Below are the code and all the weights of a small trained network. Each question names an input and a target symbol and asks about switching units off, where a switched-off unit gives its printed mean instead of its output.

import numpy as np


def w(rows, s, z=0):
    codes = np.array(rows[::2]) - 128.0
    scale = np.full(codes.shape[1], s)
    scale[-1] = z or s
    return codes * scale


def norm(h):
    return h / np.sqrt((h * h).mean(-1, keepdims=True) + 1e-5)


def f(y):
    return y / 2 * (1 + np.tanh(0.7978845608 * (y + 0.044715 * y**3)))


def softmax(a):
    e = np.exp(a - a.max(-1, keepdims=True))
    return e / e.sum(-1, keepdims=True)


def log_softmax(a):
    a = a - a.max(-1, keepdims=True)
    return a - np.log(np.exp(a).sum(-1, keepdims=True))


def net(x, mask):
    ids = ['βγεζηξπω'.index(c) for c in x.split()]
    T = len(ids)
    res = E[ids] + P[:T]
    q, k, v = (norm(res) @ M[0].T for M in (Q, K, V))
    z = softmax(np.where(np.tri(T) > 0, q @ k.T / 3**0.5, -1e9)) @ v
    res = res + np.where(mask[0], z, O[0][:, -1]) @ O[0][:, :-1]
    y = f(norm(res) @ A[0][:, :-1].T + A[0][:, -1])
    res = res + np.where(mask[1:9], y, B[0][:, -1]) @ B[0][:, :-1]
    return log_softmax(norm(res)[-1] @ U[:, :-1].T + U[:, -1])


Q, K, V, O, A, B = {}, {}, {}, {}, {}, {}
E = w([
[52,145,117,144,130,163,119],'β',
[208,82,91,216,112,25,90],'γ',
[252,173,149,164,209,84,61],'ε',
[163,151,138,217,139,166,120],'ζ',
[153,55,191,79,170,64,12],'η',
[27,149,141,92,14,133,174],'ξ',
[31,196,24,89,106,91,77],'π',
[133,135,178,188,65,116,240],'ω',
],0.015)
P = w([
[207,60,147,61,178,159,181],'0',
[84,165,167,193,161,112,29],'1',
[135,158,64,74,113,92,171],'2',
[113,178,219,189,127,114,46],'3',
[126,148,74,64,105,83,168],'4',
[92,201,211,194,118,144,72],'5',
[102,139,49,94,142,69,153],'6',
[92,181,212,211,141,84,80],'7',
[110,144,72,86,159,89,163],'8',
[38,173,146,209,124,116,39],'9',
[108,168,94,74,147,111,181],'10',
[81,213,145,248,130,37,88],'11',
[103,159,96,84,167,116,195],'12',
[58,188,226,179,121,162,78],'13',
],0.011)
Q[0] = w([
[89,243,228,232,132,138,59],'head 1',
[66,102,135,77,113,116,128],'head 1',
[162,108,2,23,156,214,200],'head 1',
],0.009)
K[0] = w([
[214,26,163,181,235,193,215],'head 1',
[140,79,223,5,135,166,159],'head 1',
[31,255,17,132,7,70,118],'head 1',
],0.0068)
V[0] = w([
[180,90,109,118,91,53,150],'head 1',
[92,151,133,120,155,249,99],'head 1',
[57,51,119,115,99,209,174],'head 1',
],0.011)
O[0] = w([
[95,41,138,98,81,134,216,47],'head 1',
[123,214,118,143,106,95,112,252],'head 1',
[78,182,159,108,120,4,102,30],'head 1',
],0.013,0.0016)
A[0] = w([
[182,197,134,193,102,77,187,97],'neuron 1',
[127,238,167,115,99,183,25,192],'neuron 2',
[182,109,156,222,102,240,55,93],'neuron 3',
[189,113,40,86,124,144,184,10],'neuron 4',
[116,61,110,164,187,161,183,254],'neuron 5',
[22,176,194,169,112,190,138,129],'neuron 6',
[126,101,235,244,153,118,53,192],'neuron 7',
[192,108,110,172,96,141,125,63],'neuron 8',
],0.011,0.0058)
B[0] = w([
[89,73,167,159,147,154,148,175],'neuron 1',
[102,55,89,182,187,125,103,255],'neuron 2',
[68,161,52,117,191,98,201,237],'neuron 3',
[169,50,80,157,117,95,84,151],'neuron 4',
[85,189,167,138,131,104,80,248],'neuron 5',
[158,95,79,100,141,10,116,191],'neuron 6',
[166,110,109,81,57,102,174,216],'neuron 7',
[91,172,113,110,113,82,118,157],'neuron 8',
],0.013,0.0095)
U = w([
[158,255,214,195,183,94,55,201],'β',
[59,90,226,193,114,206,154,166],'γ',
[39,195,99,136,151,173,216,3],'ε',
[196,49,89,202,108,107,151,89],'ζ',
[90,198,127,18,86,92,185,59],'η',
[94,156,52,54,111,165,139,73],'ξ',
[171,142,102,126,193,173,153,167],'π',
[183,99,194,49,110,102,125,198],'ω',
],0.0093,0.0051)

Each question gives the input, a string of symbols that net reads in full, and the target symbol t.
The units are the heads (3 rows each of Q, K, V and O) and the neurons (one row each of A and B). Each row of codes is followed by its name. A weight is (code - 128) times the scale printed after its matrix; where a second scale follows, it is the last column's (O, A, B and U).
mask holds one flag per unit, heads first, then neurons. A switched-off unit (its flag False) gives its mean, the last column of its rows in O or B, instead of its output. The means were averaged over made-up inputs and are rounded, as every weight is.
A unit's drop is (log p(t) with every unit on - log p(t) with that unit switched off) / (log p(t) with every unit on - log p(t) with every unit switched off).
The circuit of an input: a set's keep is (log p(t) with only the set's units on - log p(t) with every unit switched off) / (log p(t) with every unit on - log p(t) with every unit switched off). Starting from all 9 units, units are removed one at a time, each time the one whose removal leaves the highest keep (on an exact tie, the one counted first), for as long as the keep stays at least 0.8.
circuit, biggest first: the units of the circuit, biggest drop first
most important unit: the unit with the biggest drop
top k neurons: the k neurons with the biggest drops, biggest first
input γ ζ η ω, target γ: circuit, biggest first => head 1; neuron 5
input ω π β ζ β ξ, target ω: circuit, biggest first => neuron 3; neuron 6
input ζ η β ε β γ β γ η ε ε ε γ π, target ζ: top 2 neurons => neuron 2; neuron 5
input ξ γ η, target ω: top neuron => neuron 3
input ζ ε γ ζ ζ ξ π β, target ζ: circuit, biggest first => neuron 2; neuron 7
input ε ε ζ η, target ε: circuit, biggest first => head 1; neuron 3; neuron 5; neuron 2
input ε β ζ ω β β ξ β η γ γ β γ, target β: circuit, biggest first => neuron 5; head 1; neuron 2; neuron 6
input ζ β η ε β ζ π γ γ β β β η ξ, target ζ: circuit, biggest first => neuron 6; neuron 2
input ε ε ε π, target ε: circuit, biggest first => head 1; neuron 3; neuron 5
input ε ω ε ε ε, target π: circuit, biggest first => head 1; neuron 5
input ε ζ ε ε ζ γ ω, target γ: top 3 neurons => neuron 6; neuron 5; neuron 7
input γ π β, target β: top 3 neurons => neuron 7; neuron 3; neuron 4
input ω β β β ξ β β ξ γ ε η γ, target ω: circuit, biggest first => head 1; neuron 2; neuron 3
input ζ ζ ξ ζ, target ζ: circuit, biggest first => neuron 7
input ε β β γ, target ε: circuit, biggest first => neuron 3; head 1; neuron 5; neuron 2
input ε η β γ γ β ε γ, target ε: top 4 neurons => neuron 3; neuron 5; neuron 6; neuron 2
input ζ ω π ε π π γ ε γ β, target ζ: top 2 neurons => neuron 2; neuron 5
input ε ξ ε β, target ε: top 3 neurons => neuron 3; neuron 5; neuron 2
input ω ξ β π ε ε ζ ε ω β β ξ ε ε, target ω: top 2 neurons => neuron 7; neuron 3
input β β γ ε η γ β ζ η ω, target β: most important unit => head 1
input ζ ζ β ε, target ζ: top 3 neurons => neuron 7; neuron 5; neuron 2
